[-24.4   7.9   4.1  -7.4  -3.6   6.4  20.1  -5.9  31.2  10.8  -2.6 -17.8
  24.6  -8.7   8.8  -5.7   5.3  17.7   0.4 -19.9  -7.1   9.7  -7.0   5.4
   1.8  -3.9  -1.8 -11.1]  H
[ -6.8 -15.0   0.8  -1.0   0.4  -5.5 -15.1  -0.5   0.3   5.4  -0.3   3.1
  -3.7  -5.3  -2.4  -0.1   4.0   1.2   3.4  -7.4   7.1  12.7  -9.9 -20.8
   0.6 -14.3  -0.1   3.5]  B
[ 41.8   1.5  -8.0  -8.8   4.8  -0.7   1.2   2.7 -34.8  12.9   7.6 -11.6
   4.9 -29.2  12.2 -20.7  11.8  31.6  -2.6   3.5   7.4 -42.8 -18.0  16.1
  -7.0 -14.6 -33.5   2.0]  L
[-47.7  12.6  -8.8   9.4   8.6  -6.3 -45.2  -7.6 -12.1 -20.6 -14.2 -13.6
 -40.7  25.8  -5.1  35.9   6.5 -35.9 -17.3   4.6 -11.3  73.2 -23.4  -6.4
   2.9  -7.2  23.4   7.8]  B
[-14.6  -0.9  -2.6  -1.4  25.6   5.7  24.0   8.4  14.1  23.7   5.2 -20.4
  -5.9  -3.9 -10.8  -6.6   1.6   8.6 -11.7  -0.4  -9.0  -5.6  -9.8 -13.4
  -7.1  -7.3 -12.8  -8.4]  Q
[  5.8   1.8   2.4  -2.1  24.8   4.2 -14.8   6.1  15.7  -4.5   6.2  19.8
  -1.1  18.8  15.5  13.5   0.9  16.5  -5.5  16.0 -31.8 -31.0   6.2   6.1
   4.1  -9.8  34.6 -24.1]  H
[-18.9  -2.1  -1.7  -3.7   7.3 -16.7 -37.9  -6.3 -11.7   9.9   2.1 -25.5
 -15.0 -21.8   5.1  -2.1  21.2   0.3 -22.1  -4.3  -1.1 -14.0 -50.8  -8.6
 -14.5 -35.9  -3.0  -1.0]  G
[ 17.7  28.1  -5.6  -2.0 -14.5 -21.3 -48.5  -9.6 -78.5 -16.4 -15.4 -30.4
 -41.0   6.7  28.8  30.2  -5.2   8.9   1.4  13.9  14.8  -3.2 -22.3   7.8
  19.4  21.4  41.3   6.5]  Q
[-22.1  34.5 -10.6  -1.8  23.9  -2.3 -17.9   5.8   1.3   1.4  -6.4 -42.9
 -29.6  -3.0  13.5  17.2   0.9  17.9 -18.0  -8.7 -10.8  12.3 -29.3 -17.7
  13.8   0.0  37.5  -7.0]  L
[-32.8  -4.1  -0.6   2.9  14.9  -9.6 -36.8  -4.6  -2.1   6.3  -1.4 -14.5
 -19.1  -0.7  -1.5  11.5  12.5 -12.1 -19.0  -1.0  -6.8  15.3 -39.3 -14.1
  -7.5 -32.9   6.1  -1.8]  B
[-12.3  17.1   3.0   3.4  17.2  -3.2   1.3   2.1  -5.3   0.6  -4.2 -21.3
 -22.9  -1.6   1.8   4.4  -7.8 -28.7  -5.7   3.1   1.8 -12.6 -10.9 -25.8
   6.9   2.0  36.2   2.0]  R
[ 10.2 -10.2  14.1  -0.6  -8.3  -5.2  17.4   1.5  29.8   2.1  12.6   7.9
  15.6 -15.0  -1.8 -18.0 -12.4   3.1  14.3   3.0  11.3 -62.3  14.5 -20.6
   2.0   5.5  34.3  -7.2]  R
[ 12.3   1.8  -9.1  -8.8  30.7   8.1  21.1   6.6  -9.8  21.8   2.7 -17.4
  -9.8  -3.2   0.9 -11.6   1.4  26.2   1.3   6.4  -5.5  -6.6 -14.6 -21.0
   2.2 -19.3 -18.2  -5.8]  H
[-10.0  19.5 -15.8  -3.8  -0.8  -6.0 -21.2   2.0   2.5   2.4  -4.4 -42.5
 -33.2  -8.8  -4.7  11.2   2.3  11.8 -10.1  -6.7  12.0  26.2 -33.6 -19.9
   4.6   3.5   7.9   0.7]  P
[-25.5   6.8   6.6  -6.3  -8.2 -10.0 -12.2  -6.0  -8.4   6.3  -9.0 -25.3
   0.1 -10.4  10.7   9.2   8.6  -5.9 -12.2 -12.5  -1.4   3.1 -21.3   8.1
  -2.9   1.7   5.2  -3.5]  G
[-32.5  -9.1   0.8  -0.9   5.7  -4.6  -1.4  -1.1   5.7  13.3  -4.2 -13.7
  -7.2  -2.7 -10.3   1.7   8.5 -12.5  -9.4 -13.7  -0.1  37.5 -16.4 -13.0
  -8.7 -15.5 -18.9   6.1]  B
[-26.7   0.8   3.7   1.1  29.3  -1.4  27.2   6.7   0.6  21.6   3.2 -17.4
  -9.4 -16.9 -11.8 -17.8   2.2 -16.1 -15.7   0.0   1.0 -30.4 -11.2 -22.2
 -10.8 -13.9  -0.9   0.3]  R
[  3.6  14.2 -14.5  -5.7  34.6  10.7  12.3  18.3  24.2  18.1   5.1 -15.8
 -10.3  -0.9   2.2  -4.0  -0.5  43.8  -4.2 -12.3 -18.2  11.5  -9.1 -19.2
  12.8  -9.9  -0.8 -11.4]  H
